Below are the code and all the weights of a small trained network. Each question names an input and a class and asks about switching units off, where a switched-off unit gives its printed mean instead of its output.

import numpy as np


def w(rows, s, z=0):
    codes = np.array(rows[::2]) - 128.0
    scale = np.full(codes.shape[1], s)
    scale[-1] = z or s
    return codes * scale


def f(y):
    return y / 2 * (1 + np.tanh(0.7978845608 * (y + 0.044715 * y**3)))


def log_softmax(a):
    a = a - a.max(-1, keepdims=True)
    return a - np.log(np.exp(a).sum(-1, keepdims=True))


def net(x, mask):
    res = np.array(x, float).reshape(1, 4) / 4 @ E
    y = f(res @ A[0][:, :-1].T + A[0][:, -1])
    res = res + np.where(mask, y, B[0][:, -1]) @ B[0][:, :-1]
    return log_softmax(res[-1] @ U[:, :-1].T + U[:, -1])


A, B = {}, {}
E = w([
[209,146,3,171,148,172,87,70,205,140],'x0',
[116,206,60,88,199,101,194,138,80,60],'x1',
[205,238,122,98,98,56,123,231,82,168],'x2',
[149,111,140,99,136,113,134,109,132,132],'x3',
],0.012)
A[0] = w([
[103,131,124,81,174,129,167,131,40,58,139],'n0',
[52,76,131,129,142,144,145,85,153,32,254],'n1',
[162,191,32,140,180,123,143,85,152,61,61],'n2',
[188,114,120,122,63,128,126,162,149,163,126],'n3',
[167,116,115,140,137,155,70,95,165,192,126],'n4',
[103,71,139,154,151,155,109,85,166,126,184],'n5',
[196,127,66,146,121,153,118,124,178,181,157],'n6',
[104,68,103,166,144,158,108,85,168,90,219],'n7',
[96,111,205,160,7,124,134,139,134,167,207],'n8',
],0.011,0.0067)
B[0] = w([
[81,135,70,77,115,153,138,182,71,91,216],'n0',
[110,47,114,132,123,170,134,75,101,75,249],'n1',
[170,96,251,54,78,101,157,67,126,127,216],'n2',
[147,184,106,122,81,143,89,91,111,138,164],'n3',
[138,151,99,182,177,152,133,129,160,164,186],'n4',
[146,130,126,172,173,135,194,120,133,109,212],'n5',
[69,163,114,150,122,108,65,110,168,188,202],'n6',
[153,94,116,151,198,103,171,110,172,121,226],'n7',
[171,120,172,129,82,93,146,81,129,153,218],'n8',
],0.013,0.018)
U = w([
[139,69,200,121,123,124,143,91,136,120,228],'0',
[151,181,201,91,85,99,111,140,119,169,224],'1',
[80,99,52,110,132,181,127,136,96,81,45],'2',
[136,173,72,107,141,91,176,250,96,105,128],'3',
[134,127,52,173,187,136,134,133,171,154,63],'4',
[103,176,49,148,106,139,18,123,144,181,2],'5',
],0.014,0.004)

Each question gives the input, the list of numbers given to net, and the class t.
The units are the neurons (one row each of A and B). Each row of codes is followed by its name. A weight is (code - 128) times the scale printed after its matrix; where a second scale follows, it is the last column's (A, B and U).
mask holds one flag per neuron, in row order. A switched-off neuron (its flag False) gives its mean, the last column of its row in B, instead of its output. The means were averaged over made-up inputs and are rounded, as every weight is.
A unit's drop is (log p(t) with every unit on - log p(t) with that unit switched off) / (log p(t) with every unit on - log p(t) with every unit switched off).
The circuit of an input: a set's keep is (log p(t) with only the set's units on - log p(t) with every unit switched off) / (log p(t) with every unit on - log p(t) with every unit switched off). Starting from all 9 units, units are removed one at a time, each time the one whose removal leaves the highest keep (on an exact tie, the one counted first), for as long as the keep stays at least 0.8.
circuit, biggest first: the units of the circuit, biggest drop first
k most important neurons: the k neurons with the biggest drops, biggest first
drop when u is switched off: that unit's drop, to one decimal
input [6,3,1,5], class 1: circuit, biggest first	[n2; n1; n6]
input [7,-4,2,4], class 5: most important neuron	[n6]
input [-2,7,1,1], class 3: circuit, biggest first	[n1; n0]
input [1,0,2,-5], class 5: circuit, biggest first	[n2; n5]
input [-1,1,-2,-5], class 2: 2 most important neurons	[n2; n8]
input [1,0,-1,4], class 4: 2 most important neurons	[n2; n8]
input [0,3,-7,-5], class 2: 2 most important neurons	[n8; n1]
input [0,6,-5,8], class 2: 2 most important neurons	[n0; n8]
input [0,5,-3,-2], class 2: 2 most important neurons	[n0; n8]
input [-1,2,-8,1], class 2: 2 most important neurons	[n2; n1]
input [-7,-8,1,-6], class 1: 2 most important neurons	[n1; n7]
input [6,4,2,8], class 1: 2 most important neurons	[n2; n1]
input [-4,1,3,-6], class 3: 2 most important neurons	[n2; n1]
input [5,7,-6,-5], class 0: circuit, biggest first	[n2]
input [1,-6,-4,8], class 4: 2 most important neurons	[n2; n4]
input [-2,-1,2,5], class 1: 2 most important neurons	[n1; n7]
input [2,-2,-6,-1], class 4: drop when n2 is switched off	0.2
input [0,1,3,3], class 3: drop when n8 is switched off	0.4
input [5,-3,4,-3], class 5: drop when n1 is switched off	0.0
input [-2,5,2,-8], class 3: circuit, biggest first	[n1]
input [4,-5,0,3], class 4: drop when n4 is switched off	0.1
